Below is a small trained network, with its code and all its weights. Each question gives an input and a class and asks what happens when units are switched off, that is, made to give their printed mean instead of their output.

import numpy as np


def w(rows, s, z=0):
    codes = np.array(rows[::2]) - 128.0
    scale = np.full(codes.shape[1], s)
    scale[-1] = z or s
    return codes * scale


def f(y):
    return y / 2 * (1 + np.tanh(0.7978845608 * (y + 0.044715 * y**3)))


def log_softmax(a):
    a = a - a.max(-1, keepdims=True)
    return a - np.log(np.exp(a).sum(-1, keepdims=True))


def net(x, mask):
    res = np.array(x, float).reshape(1, 6) / 4 @ E
    y = f(res @ A[0][:, :-1].T + A[0][:, -1])
    res = res + np.where(mask, y, B[0][:, -1]) @ B[0][:, :-1]
    return log_softmax(res[-1] @ U[:, :-1].T + U[:, -1])


A, B = {}, {}
E = w([
[55,40,177],'x0',
[182,49,87],'x1',
[99,170,112],'x2',
[107,164,114],'x3',
[158,197,177],'x4',
[181,135,254],'x5',
],0.0076)
A[0] = w([
[98,113,121,149],'N1',
[61,138,188,98],'N2',
[135,208,150,215],'N3',
[167,176,120,224],'N4',
[57,130,91,139],'N5',
[158,96,169,155],'N6',
[79,198,52,203],'N7',
[127,117,179,99],'N8',
[91,140,45,125],'N9',
[130,168,137,157],'N10',
[154,66,134,221],'N11',
[165,88,145,166],'N12',
[84,149,99,162],'N13',
[113,107,120,167],'N14',
[79,123,117,173],'N15',
[110,62,76,217],'N16',
[66,67,112,175],'N17',
[160,168,101,118],'N18',
[100,103,97,155],'N19',
[163,124,252,254],'N20',
[110,127,68,83],'N21',
[196,107,93,146],'N22',
],0.017,0.0065)
B[0] = w([
[144,191,86,145],'N1',
[131,143,97,166],'N2',
[110,96,241,211],'N3',
[51,51,190,197],'N4',
[182,144,148,172],'N5',
[91,168,87,166],'N6',
[115,135,144,228],'N7',
[108,175,51,151],'N8',
[126,182,126,196],'N9',
[137,112,190,158],'N10',
[82,159,92,193],'N11',
[93,118,123,165],'N12',
[151,133,143,165],'N13',
[119,195,80,150],'N14',
[181,202,137,159],'N15',
[119,180,112,216],'N16',
[144,192,115,194],'N17',
[114,44,137,162],'N18',
[137,198,157,164],'N19',
[53,192,127,250],'N20',
[166,149,95,162],'N21',
[1,13,55,175],'N22',
],0.0085,0.013)
U = w([
[88,206,254,239],'0',
[131,37,144,1],'1',
[185,155,248,26],'2',
[80,33,31,152],'3',
[84,54,244,149],'4',
[67,176,103,184],'5',
[240,231,154,46],'6',
[156,178,209,65],'7',
],0.0082,0.0053)

Each question gives the input, the list of numbers given to net, and the class t.
The units are the neurons (one row each of A and B). Each row of codes is followed by its name. A weight is (code - 128) times the scale printed after its matrix; where a second scale follows, it is the last column's (A, B and U).
mask holds one flag per neuron, in row order. A switched-off neuron (its flag False) gives its mean, the last column of its row in B, instead of its output. The means were averaged over made-up inputs and are rounded, as every weight is.
A unit's drop is (log p(t) with every unit on - log p(t) with that unit switched off) / (log p(t) with every unit on - log p(t) with every unit switched off).
The circuit of an input: a set's keep is (log p(t) with only the set's units on - log p(t) with every unit switched off) / (log p(t) with every unit on - log p(t) with every unit switched off). Starting from the 12 units with the biggest drops (on a tie, the unit counted first), units are removed one at a time, each time the one whose removal leaves the highest keep (on an exact tie, the one counted first), for as long as the keep stays at least 0.8.
units of the circuit, in order: the units of the circuit, biggest drop first
most important unit: the unit with the biggest drop
k most important neurons: the k neurons with the biggest drops, biggest first
drop of u: that unit's drop, to one decimal
input [-7,-5,-5,5,4,3], class 4: most important unit -> N4
input [2,7,-4,6,-1,0], class 3: units of the circuit, in order -> (N22, N3)
input [-3,2,7,-7,-6,0], class 3: units of the circuit, in order -> (N20, N3)
input [3,5,-5,-6,-4,-4], class 5: units of the circuit, in order -> (N16, N11)
input [-8,2,6,-5,-3,-2], class 3: units of the circuit, in order -> (N22, N20)
input [4,8,-4,-8,8,-6], class 3: 2 most important neurons -> (N22, N20)
input [-8,-5,-6,6,6,3], class 4: 2 most important neurons -> (N4, N18)
input [-4,1,-5,-5,-2,2], class 3: 2 most important neurons -> (N22, N3)
input [8,1,1,-6,1,-1], class 5: 2 most important neurons -> (N3, N11)
input [0,2,3,4,-4,1], class 6: drop of N3 -> 0.2
input [-3,2,6,5,5,-1], class 4: drop of N10 -> 0.0
input [-3,-5,4,2,-5,-5], class 6: drop of N5 -> 0.1
